Each row has a name. After each piece below comes the name of the row it's from, unless a question asks for something else. Each question is about the rows just above it.

z525: [ 4.52 -2.62  1.08 -4.13 -1.56  4.20  0.04 -2.21  0.68 -0.84 -3.34  0.45
 -0.76  7.06  2.07 -2.37 -0.78 -5.45  0.44 -2.63 -1.42 -0.24 -1.25 -1.67
 -1.67 -4.24 -6.91 -0.31 -2.71 -2.97 -3.95 -2.39 -0.26 -1.00 -4.36 -2.39
  2.22  0.13  2.78 -3.33 -1.90  0.51  1.48  0.97  2.41 -2.67 -3.96  2.63
 -5.75  5.52 -5.04 -3.26 -4.30  2.59 -4.99  0.66  0.51 -6.80 -6.96]
z824: [ 3.52 -1.56 -1.69  1.07 -1.64  1.33 -0.71 -4.58 -2.70 -1.33  0.61  4.66
  1.66 -4.20  1.01 -5.53 -6.90 -0.48  3.30  2.77 -2.04  1.98  0.40 -0.19
  0.34 -3.33  4.92  0.95  5.46  0.34 -1.90 -2.27 -2.03  2.06  0.66  1.46
 -1.33 -3.10  3.40 -0.71  0.90  3.41  3.00  1.44  0.00  1.41  2.34  1.87
 -0.61 -0.08 -2.73  1.69  0.71 -0.85 -2.36 -4.12  2.99  0.35 -5.09]
z414: [ 2.78 -5.45  0.44  0.51 -0.78  2.59  0.68 -2.97 -2.39 -0.31 -5.04  7.06
  0.05 -2.38  2.07 -2.21 -2.59 -2.39  4.20  6.34 -3.26 -3.34 -1.25 -0.76
 -1.67 -6.91  0.66  2.63  5.52 -0.24 -1.00 -2.63 -1.67 -4.99  0.97 -4.30
 -4.24 -1.56  1.48 -1.90 -2.71 -2.29 -3.96  4.52 -0.84 -4.36  1.08 -4.30
 -6.80 -6.96 -4.13  0.45 -1.34 -3.95  0.13 -1.42  2.41 -4.77 -5.75]
z705: [-2.97 -2.62 -6.96 -0.31  0.66  2.63  2.22  0.51 -1.25  2.59 -1.67 -6.91
 -1.56 -1.42 -4.24  0.51 -6.80 -3.96 -4.36 -2.67 -0.24 -2.38 -1.00  2.07
  2.41  0.68 -0.78 -3.95 -2.21 -5.45 -0.26 -0.84 -2.39 -0.76  7.06 -2.71
  5.52  0.45  0.13  0.04  4.52  1.08  0.97 -3.33 -1.67 -5.04  4.20 -4.99
 -3.34 -4.30 -2.39 -1.90  1.48  2.79 -2.63 -5.75  0.44 -4.13 -3.26]
z451: [ 0.45 -1.78 -3.58  6.97  1.17  1.80 -0.77 -1.50  2.74 -0.42  1.18  3.48
  3.53  4.21  1.59 -2.80  0.69  1.64  0.10  0.87 -2.23 -0.57  4.92 -1.28
 -1.20  6.57  2.16  3.09  0.60 -0.84  2.65 -0.84 -5.05  3.15  0.90  0.51
 -2.79 -3.22  8.64 -2.59  1.06  5.92  1.57  0.95  0.20  1.63  3.35 -2.40
 -3.01  3.85 -3.53 -1.74  1.11  3.00 -2.82 -3.25  1.64 -2.67 -3.06]
z95: [-1.27  0.52 -3.96 -1.20 -0.05  2.71  3.35 -1.05 -2.91  2.50  4.25  2.51
 -0.30 -3.03 -1.50 -4.95  0.53 -1.10  3.16 -2.35  0.87  5.52 -1.42 -1.24
 -0.15 -2.13  1.92  4.57  1.43  2.26  0.63 -2.40  1.21  0.88  0.87  5.29
  4.06  0.15 -0.38  4.62 -2.07  0.67  3.86 -2.15 -0.42  0.23  0.92  4.89
  3.08  3.25 -2.38  3.04  7.15 -5.97  3.41 -5.46  2.59  1.81 -2.14]
z14: [ 2.78 -5.45  0.44  0.51 -0.78  2.59  0.68 -2.97 -2.39 -0.31 -5.04  7.06
  0.04 -2.38  2.07 -2.21 -2.62 -2.39  4.20 -0.26 -3.26 -3.34 -1.25 -0.76
 -1.67 -6.91  0.66  2.63  5.52 -0.24 -1.00 -2.63 -1.67 -4.99  0.97  0.51
 -4.24 -1.56  1.48 -1.90 -2.71 -3.33 -3.96  4.52 -0.84 -4.36  1.08 -4.30
 -6.80 -6.96 -4.13  0.45  2.22 -3.95  0.13 -1.42  2.41 -2.67 -5.75]
z411: [ 4.57  3.35  3.16  5.52 -1.42  4.06 -1.05  0.67 -2.35 -1.20  0.15  1.81
 -1.27  0.92 -2.13  2.51  2.26 -0.42  0.23  4.89 -4.95 -2.07  0.52  7.15
 -0.38 -3.03  0.87 -1.50  2.50  0.87 -0.05  1.92 -2.38  3.04  3.86 -2.14
  3.41  3.25  2.59  1.21  0.53 -2.40 -2.15  0.63 -2.91  5.29  2.71  1.43
  4.62 -1.24 -0.15 -1.10 -0.30 -5.46 -3.96  3.08  0.88 -5.97  4.24]
z909: [-0.35  0.75 -0.39  2.63  1.32  2.91 -1.67 -0.25 -3.18  0.48 -1.50  0.96
  0.92  0.00  1.93 -3.38 -1.01 -2.15  1.13 -0.77  2.16 -0.80  2.03  4.08
  2.94  2.24 -2.88  3.36  0.82 -1.00  0.77  0.81  0.42  3.50 -5.37  2.52
 -0.54  3.61 -3.44  2.07 -2.98 -3.10 -0.27 -0.10 -1.91 -1.93  1.52 -1.27
 -1.13 -0.92  0.81  2.64  1.87  1.49  5.07 -1.33 -1.71 -1.31  2.91]
Put [ 2.59  1.21  0.53 -2.40 -2.15  0.63 -2.91  5.29  2.71  1.43  4.62 -1.24
 -0.15 -1.10 -0.30 -5.46 -3.96  3.08  0.88 -5.97  4.24  4.57  3.35  3.16
  5.52 -1.42  4.06 -1.05  0.67 -2.35 -1.20  0.15  1.81 -1.27  0.92 -2.13
  2.51  2.26 -0.42  0.23  4.89 -4.95 -2.07  0.52  7.15 -0.38 -3.03  0.87
 -1.50  2.50  0.87 -0.05  1.92 -2.38  3.04  3.86 -2.14  3.41  3.25] back in order: which row is it?
z411
Which row holds these entries in another order? [-2.14  1.81  2.59 -5.46  3.41 -5.97  7.15  3.04 -2.38  3.25  3.08  4.89
  0.92  0.23 -0.42 -2.15  3.86  0.67 -2.07  4.62 -0.38  0.15  4.06  5.29
  0.87  0.88  1.21 -2.40  0.63  2.26  1.43  4.57  1.92 -2.13 -0.15 -1.24
 -1.42  5.52  0.87 -2.35  3.16 -1.10  0.53 -4.95 -1.50 -3.03 -0.30  2.51
  4.25  2.50 -2.91 -1.05  3.35  2.71 -0.05 -1.20 -3.96  0.52 -1.27]
z95
Which row holds these entries in another order? [ 1.48 -0.78 -5.45 -5.04 -2.97 -2.62 -4.13  2.07 -0.76  5.52 -4.30 -4.36
 -2.21  0.13  7.06 -1.42 -2.63  1.08 -1.90  0.51 -0.26 -0.24 -2.67 -2.38
 -2.39  2.59 -1.00 -0.31  2.22 -3.96  2.78  0.45  0.97 -3.95 -1.67  0.44
  0.51  0.66 -2.39 -1.67 -6.96 -3.33  2.63  0.68 -6.91  2.41  0.04 -2.71
  4.20 -4.24 -3.34 -0.84 -3.26  4.52 -1.56 -5.75 -6.80 -1.25 -4.99]
z14
Put [ 0.04 -1.42  0.97 -4.30 -5.45 -2.39  0.13 -0.26 -1.56 -6.80  0.66  2.78
 -2.62  7.06 -0.84  2.59 -6.91  0.68  1.08 -4.24 -2.21 -1.90  2.63  4.20
  5.52 -1.25 -2.63 -5.75 -1.67  0.44 -2.39 -3.26  0.45 -0.24 -3.34 -4.13
 -5.04 -0.78 -0.76  2.07 -1.00  2.41 -1.67  4.52 -2.38 -6.96  1.48  0.51
 -2.97 -3.33  0.51 -3.96 -4.36 -0.31 -2.67 -4.99 -3.95  2.22 -2.71] back in order: which row is it?
z14
[ 2.78 -4.30  0.45 -1.67  0.66 -1.00  2.63 -0.31 -2.39  0.05 -3.26 -2.59
 -5.75 -4.99 -3.96  4.20 -1.42  2.07  0.13 -4.24  0.51 -6.96  5.52 -2.39
 -5.45 -0.78 -1.90  7.06  6.34 -0.76  1.48  2.41 -1.34  4.52 -4.30 -3.95
 -2.97  0.97 -2.21 -1.56 -5.04 -2.38 -2.63 -6.91 -0.84 -2.29 -2.71  2.59
 -3.34 -4.77 -4.36  1.08 -6.80 -0.24  0.68 -1.25 -4.13 -1.67  0.44] is which row reordered?
z414
Which row holds these entries in another order? [ 1.13 -0.77  2.16 -0.80  2.03  4.08  2.94  2.24 -2.88  3.36  0.82 -1.00
  0.77  0.81  0.42  3.50 -5.37  2.52 -0.54  3.61 -3.44  2.07 -2.98 -3.10
 -0.27 -0.10 -1.91 -1.93  1.52 -1.27 -1.13 -0.92  0.81  2.64  1.87  1.49
  5.07 -1.33 -1.71 -1.31  2.91 -0.35  0.75 -0.39  2.63  1.32  2.91 -1.67
 -0.25 -3.18  0.48 -1.50  0.96  0.92  0.00  1.93 -3.38 -1.01 -2.15]
z909

